Below is a small trained network, with its code and all its weights. Each question gives an input and a class and asks what happens when units are switched off, that is, made to give their printed mean instead of their output.

import numpy as np


def w(rows, s, z=0):
    codes = np.array(rows[::2]) - 128.0
    scale = np.full(codes.shape[1], s)
    scale[-1] = z or s
    return codes * scale


def f(y):
    return np.maximum(y, 0)


def log_softmax(a):
    a = a - a.max(-1, keepdims=True)
    return a - np.log(np.exp(a).sum(-1, keepdims=True))


def net(x, mask):
    res = np.array(x, float).reshape(1, 5) / 4 @ E
    y = f(res @ A[0][:, :-1].T + A[0][:, -1])
    res = res + np.where(mask, y, B[0][:, -1]) @ B[0][:, :-1]
    return log_softmax(res[-1] @ U[:, :-1].T + U[:, -1])


A, B = {}, {}
E = w([
[170,97,68,75,135,216,125,224,138,97,175],'x0',
[238,72,125,80,181,113,111,66,33,77,99],'x1',
[165,145,172,185,209,186,2,142,181,185,86],'x2',
[145,27,107,233,143,138,210,95,160,110,187],'x3',
[137,83,136,81,53,203,182,74,221,125,34],'x4',
],0.0093)
A[0] = w([
[110,102,186,78,93,252,180,69,176,105,30,62],'N1',
[164,80,68,68,140,239,100,231,156,73,199,62],'N2',
[142,33,127,213,131,141,162,104,151,123,202,66],'N3',
[104,143,180,190,157,23,152,23,142,150,75,86],'N4',
[165,84,143,72,44,150,153,96,202,164,55,60],'N5',
[81,176,115,201,86,67,126,83,149,167,86,111],'N6',
[113,68,112,218,138,146,149,128,147,111,158,122],'N7',
[189,112,246,187,233,211,80,130,180,191,74,89],'N8',
[212,46,116,129,188,92,137,100,129,117,124,56],'N9',
[30,169,102,217,37,130,146,246,222,194,163,131],'N10',
[119,139,184,164,160,64,124,200,55,117,189,74],'N11',
[93,208,127,2,85,103,62,180,88,147,75,142],'N12',
[107,100,117,58,64,59,202,122,116,94,149,18],'N13',
[74,120,99,71,55,48,225,95,59,118,160,61],'N14',
[116,74,112,158,128,166,142,125,115,150,173,47],'N15',
[111,41,118,192,144,108,159,115,130,152,130,62],'N16',
[149,141,138,200,192,170,75,139,137,218,70,36],'N17',
[138,144,106,159,160,112,115,220,72,122,192,106],'N18',
[127,113,77,94,176,189,184,251,156,136,150,139],'N19',
[253,66,116,76,177,102,124,95,28,82,54,74],'N20',
[131,13,82,226,179,103,152,122,180,117,163,2],'N21',
[114,192,118,156,225,42,120,154,71,155,217,27],'N22',
],0.007,0.0013)
B[0] = w([
[178,109,106,192,107,90,177,137,138,167,103,215],'N1',
[134,207,179,160,76,138,131,2,68,82,152,226],'N2',
[64,115,171,104,189,168,109,112,176,173,55,199],'N3',
[141,233,204,124,78,136,104,52,90,99,176,203],'N4',
[178,102,107,205,122,98,190,113,151,167,132,200],'N5',
[150,165,177,126,120,116,94,82,99,98,134,180],'N6',
[61,133,155,85,142,150,113,139,124,173,79,181],'N7',
[110,109,67,94,68,152,105,169,140,127,216,225],'N8',
[119,98,149,120,168,87,112,168,110,91,118,188],'N9',
[190,125,122,128,185,10,46,203,112,62,109,246],'N10',
[157,100,90,202,107,150,173,126,164,186,114,196],'N11',
[78,172,146,67,226,217,182,132,199,188,56,217],'N12',
[122,115,87,104,105,163,99,155,136,154,182,193],'N13',
[93,102,75,86,86,160,103,159,115,111,186,213],'N14',
[115,139,123,94,142,153,119,127,119,147,113,160],'N15',
[93,151,125,86,166,142,123,127,181,126,102,173],'N16',
[113,91,89,105,88,166,93,146,116,161,204,196],'N17',
[171,102,143,172,108,164,193,127,148,135,113,197],'N18',
[113,170,211,155,106,126,105,65,82,82,126,204],'N19',
[124,134,128,134,151,66,77,190,101,81,87,230],'N20',
[112,164,126,76,166,169,144,129,167,144,99,201],'N21',
[159,84,130,196,115,130,195,108,146,191,104,215],'N22',
],0.0085,0.013)
U = w([
[40,144,162,32,195,201,142,121,172,190,15,174],'0',
[126,193,226,145,68,141,107,2,48,89,151,183],'1',
[189,66,93,235,96,118,209,126,144,203,85,1],'2',
[68,76,30,55,60,171,87,168,108,148,249,107],'3',
[141,107,139,117,185,7,56,218,86,60,52,169],'4',
],0.0097,0.00059)

Each question gives the input, the list of numbers given to net, and the class t.
The units are the neurons (one row each of A and B). Each row of codes is followed by its name. A weight is (code - 128) times the scale printed after its matrix; where a second scale follows, it is the last column's (A, B and U).
mask holds one flag per neuron, in row order. A switched-off neuron (its flag False) gives its mean, the last column of its row in B, instead of its output. The means were averaged over made-up inputs and are rounded, as every weight is.
A unit's drop is (log p(t) with every unit on - log p(t) with that unit switched off) / (log p(t) with every unit on - log p(t) with every unit switched off).
The circuit of an input: a set's keep is (log p(t) with only the set's units on - log p(t) with every unit switched off) / (log p(t) with every unit on - log p(t) with every unit switched off). Starting from the 12 units with the biggest drops (on a tie, the unit counted first), units are removed one at a time, each time the one whose removal leaves the highest keep (on an exact tie, the one counted first), for as long as the keep stays at least 0.8.
units of the circuit, in order: the units of the circuit, biggest drop first
unit that matters most: the unit with the biggest drop
k most important neurons: the k neurons with the biggest drops, biggest first
drop of u: that unit's drop, to one decimal
input [5,6,8,6,4], class 3: unit that matters most -> N8
input [0,-8,8,2,-7], class 3: 3 most important neurons -> N17, N8, N20
input [7,6,-4,6,-5], class 1: 3 most important neurons -> N2, N12, N10
input [6,8,3,5,7], class 4: 2 most important neurons -> N20, N9
input [-1,2,3,-3,-2], class 0: units of the circuit, in order -> N10, N2
input [-6,-8,-3,-3,-6], class 4: 2 most important neurons -> N10, N2
input [-8,-7,4,-1,4], class 1: 2 most important neurons -> N4, N6
input [4,6,-3,6,3], class 0: 2 most important neurons -> N10, N3
input [3,5,-7,2,1], class 3: 3 most important neurons -> N14, N10, N13
input [-4,-8,-5,-7,4], class 4: 2 most important neurons -> N10, N3
input [-5,3,8,8,4], class 0: 2 most important neurons -> N3, N21
input [-6,5,3,1,-8], class 2: 3 most important neurons -> N22, N11, N2
input [-2,-6,2,-3,-1], class 4: drop of N10 -> 0.9
input [3,-8,-6,6,5], class 4: drop of N12 -> 0.2
input [-4,7,0,-5,4], class 4: units of the circuit, in order -> N20
input [8,2,6,-4,4], class 1: drop of N2 -> 0.9
